Below are the code and all the weights of a small trained network. Each question names an input and a target symbol and asks about switching units off, where a switched-off unit gives its printed mean instead of its output.

import numpy as np


def w(rows, s, z=0):
    codes = np.array(rows[::2]) - 128.0
    scale = np.full(codes.shape[1], s)
    scale[-1] = z or s
    return codes * scale


def norm(h):
    return h / np.sqrt((h * h).mean(-1, keepdims=True) + 1e-5)


def f(y):
    return y / 2 * (1 + np.tanh(0.7978845608 * (y + 0.044715 * y**3)))


def softmax(a):
    e = np.exp(a - a.max(-1, keepdims=True))
    return e / e.sum(-1, keepdims=True)


def log_softmax(a):
    a = a - a.max(-1, keepdims=True)
    return a - np.log(np.exp(a).sum(-1, keepdims=True))


def net(x, mask):
    ids = ['βγδζητ'.index(c) for c in x.split()]
    T = len(ids)
    res = E[ids] + P[:T]
    u = 0
    for l in range(3):
        q, k, v = (norm(res) @ M[l].T for M in (Q, K, V))
        z = softmax(np.where(np.tri(T) > 0, q @ k.T / 2**0.5, -1e9)) @ v
        res = res + np.where(mask[u], z, O[l][:, -1]) @ O[l][:, :-1]
        u += 1
        y = f(norm(res) @ A[l][:, :-1].T + A[l][:, -1])
        res = res + np.where(mask[u : u + 12], y, B[l][:, -1]) @ B[l][:, :-1]
        u += 12
    return log_softmax(norm(res)[-1] @ U[:, :-1].T + U[:, -1])


Q, K, V, O, A, B = {}, {}, {}, {}, {}, {}
E = w([
[140,176,137],'β',
[89,139,160],'γ',
[99,147,166],'δ',
[91,79,119],'ζ',
[96,3,95],'η',
[36,122,146],'τ',
],0.017)
P = w([
[167,130,111],'0',
[82,96,181],'1',
[171,89,217],'2',
[35,140,63],'3',
[105,125,166],'4',
[170,63,212],'5',
[91,106,32],'6',
[116,144,157],'7',
[159,4,199],'8',
[126,117,26],'9',
[133,168,148],'10',
[164,27,197],'11',
[143,120,12],'12',
],0.014)
Q[0] = w([
[159,73,185],'0.h0',
[3,167,103],'0.h0',
],0.0067)
K[0] = w([
[152,174,89],'0.h0',
[2,59,190],'0.h0',
],0.0084)
V[0] = w([
[69,99,139],'0.h0',
[254,109,180],'0.h0',
],0.0087)
O[0] = w([
[175,162,41,251],'0.h0',
[89,9,99,26],'0.h0',
],0.012,0.0028)
A[0] = w([
[171,125,139,107],'0.n0',
[140,133,91,211],'0.n1',
[189,161,207,131],'0.n2',
[68,210,149,66],'0.n3',
[110,125,84,147],'0.n4',
[255,137,79,81],'0.n5',
[175,135,48,25],'0.n6',
[44,131,173,28],'0.n7',
[119,174,153,59],'0.n8',
[197,27,121,255],'0.n9',
[31,187,44,104],'0.n10',
[93,130,137,36],'0.n11',
],0.011,0.0024)
B[0] = w([
[78,82,172,125],'0.n0',
[120,208,137,163],'0.n1',
[34,96,86,179],'0.n2',
[228,159,171,197],'0.n3',
[103,139,72,157],'0.n4',
[178,98,182,153],'0.n5',
[101,2,93,160],'0.n6',
[212,73,101,148],'0.n7',
[117,170,153,141],'0.n8',
[66,229,130,254],'0.n9',
[131,166,33,253],'0.n10',
[175,91,128,118],'0.n11',
],0.0061,0.0053)
Q[1] = w([
[146,173,77],'1.h0',
[254,173,127],'1.h0',
],0.0094)
K[1] = w([
[32,91,254],'1.h0',
[34,147,155],'1.h0',
],0.005)
V[1] = w([
[146,90,68],'1.h0',
[252,176,70],'1.h0',
],0.0037)
O[1] = w([
[26,95,216,92],'1.h0',
[1,224,102,5],'1.h0',
],0.0045,0.0016)
A[1] = w([
[123,93,137,161],'1.n0',
[148,162,38,157],'1.n1',
[76,125,94,4],'1.n2',
[182,34,68,123],'1.n3',
[137,50,42,41],'1.n4',
[62,167,51,84],'1.n5',
[132,108,123,119],'1.n6',
[234,172,195,32],'1.n7',
[183,129,2,152],'1.n8',
[221,160,140,23],'1.n9',
[97,61,85,134],'1.n10',
[89,100,60,102],'1.n11',
],0.011,0.0023)
B[1] = w([
[121,176,115,140],'1.n0',
[122,191,90,229],'1.n1',
[137,93,176,136],'1.n2',
[158,174,68,166],'1.n3',
[87,87,142,177],'1.n4',
[37,183,234,199],'1.n5',
[135,160,141,126],'1.n6',
[87,131,206,166],'1.n7',
[105,162,2,254],'1.n8',
[145,83,177,152],'1.n9',
[108,160,142,172],'1.n10',
[65,158,156,175],'1.n11',
],0.0077,0.0063)
Q[2] = w([
[125,25,254],'2.h0',
[97,103,95],'2.h0',
],0.0065)
K[2] = w([
[254,41,152],'2.h0',
[192,195,75],'2.h0',
],0.0072)
V[2] = w([
[153,34,151],'2.h0',
[2,92,156],'2.h0',
],0.0074)
O[2] = w([
[7,142,120,33],'2.h0',
[120,75,180,253],'2.h0',
],0.014,0.003)
A[2] = w([
[96,112,136,64],'2.n0',
[148,104,205,144],'2.n1',
[67,240,120,23],'2.n2',
[78,186,96,121],'2.n3',
[95,77,112,128],'2.n4',
[212,151,120,2],'2.n5',
[169,248,105,147],'2.n6',
[238,125,154,162],'2.n7',
[54,103,43,44],'2.n8',
[115,101,121,103],'2.n9',
[52,54,101,75],'2.n10',
[136,204,162,92],'2.n11',
],0.013,0.0037)
B[2] = w([
[112,148,123,133],'2.n0',
[254,54,37,204],'2.n1',
[154,147,161,198],'2.n2',
[189,162,139,198],'2.n3',
[125,177,155,151],'2.n4',
[106,114,211,139],'2.n5',
[60,127,162,254],'2.n6',
[43,199,54,169],'2.n7',
[211,165,189,192],'2.n8',
[127,171,127,126],'2.n9',
[163,162,108,186],'2.n10',
[146,72,170,166],'2.n11',
],0.0075,0.0066)
U = w([
[109,181,157,217],'β',
[149,136,51,193],'γ',
[130,79,125,50],'δ',
[8,76,129,60],'ζ',
[169,92,139,50],'η',
[154,95,125,2],'τ',
],0.019,0.0032)

Each question gives the input, a string of symbols that net reads in full, and the target symbol t.
The units are the heads (2 rows each of Q, K, V and O) and the neurons (one row each of A and B). Each row of codes is followed by its name. A weight is (code - 128) times the scale printed after its matrix; where a second scale follows, it is the last column's (O, A, B and U).
mask holds one flag per unit, layer by layer, with each layer's heads first. A switched-off unit (its flag False) gives its mean, the last column of its rows in O or B, instead of its output. The means were averaged over made-up inputs and are rounded, as every weight is.
A unit's drop is (log p(t) with every unit on - log p(t) with that unit switched off) / (log p(t) with every unit on - log p(t) with every unit switched off).
The circuit of an input: a set's keep is (log p(t) with only the set's units on - log p(t) with every unit switched off) / (log p(t) with every unit on - log p(t) with every unit switched off). Starting from the 12 units with the biggest drops (on a tie, the unit counted first), units are removed one at a time, each time the one whose removal leaves the highest keep (on an exact tie, the one counted first), for as long as the keep stays at least 0.8.
units of the circuit, in order: the units of the circuit, biggest drop first
top k neurons: the k neurons with the biggest drops, biggest first
k most important neurons of layer l: the k neurons of layer l with the biggest drops, biggest first
input ζ ζ δ β η β δ β τ, target η: units of the circuit, in order	[1.n8; 2.n1]
input τ γ δ, target γ: units of the circuit, in order	[2.n1; 1.n5; 2.n7; 0.n9]
input γ β β β β, target η: 3 most important neurons of layer 1	[1.n7; 1.n8; 1.n1]
input δ β β β ζ η ζ γ τ, target β: top 2 neurons	[0.n10; 0.n3]
input β β δ β β τ, target ζ: top 3 neurons	[1.n8; 1.n1; 1.n5]
input τ δ η, target γ: top 3 neurons	[0.n10; 2.n7; 1.n8]
input τ γ η β η β, target γ: 2 most important neurons of layer 0	[0.n9; 0.n2]
input β γ γ, target ζ: units of the circuit, in order	[0.h0]
input β β β η η ζ β ζ γ, target ζ: units of the circuit, in order	[0.h0; 2.h0]
input β η τ, target ζ: top 3 neurons	[0.n10; 1.n8; 0.n3]
input β β ζ ζ η δ γ τ ζ β γ β, target ζ: units of the circuit, in order	[0.h0; 2.h0; 1.n5]
input β γ η ζ τ ζ, target ζ: units of the circuit, in order	[1.n8; 2.h0]
input τ τ η ζ ζ β τ ζ ζ, target γ: top 3 neurons	[1.n8; 0.n10; 0.n9]
input δ ζ ζ ζ γ γ β β τ, target β: 4 most important neurons of layer 0	[0.n10; 0.n3; 0.n7; 0.n6]
input τ β β ζ τ γ, target γ: top neuron	[1.n5]
input ζ γ τ β τ γ, target η: top 3 neurons	[1.n8; 2.n1; 0.n10]
input τ β β γ γ ζ ζ β δ ζ δ γ, target γ: top 3 neurons	[2.n1; 0.n9; 1.n5]
input τ τ β β β δ β β β, target γ: top 3 neurons	[2.n1; 1.n5; 0.n2]
input τ δ δ β γ β β γ δ η ζ η, target γ: top 2 neurons	[1.n5; 0.n2]
input β γ β, target ζ: 2 most important neurons of layer 1	[1.n1; 1.n8]
input τ τ β β ζ η β γ τ, target γ: top 2 neurons	[0.n9; 0.n3]
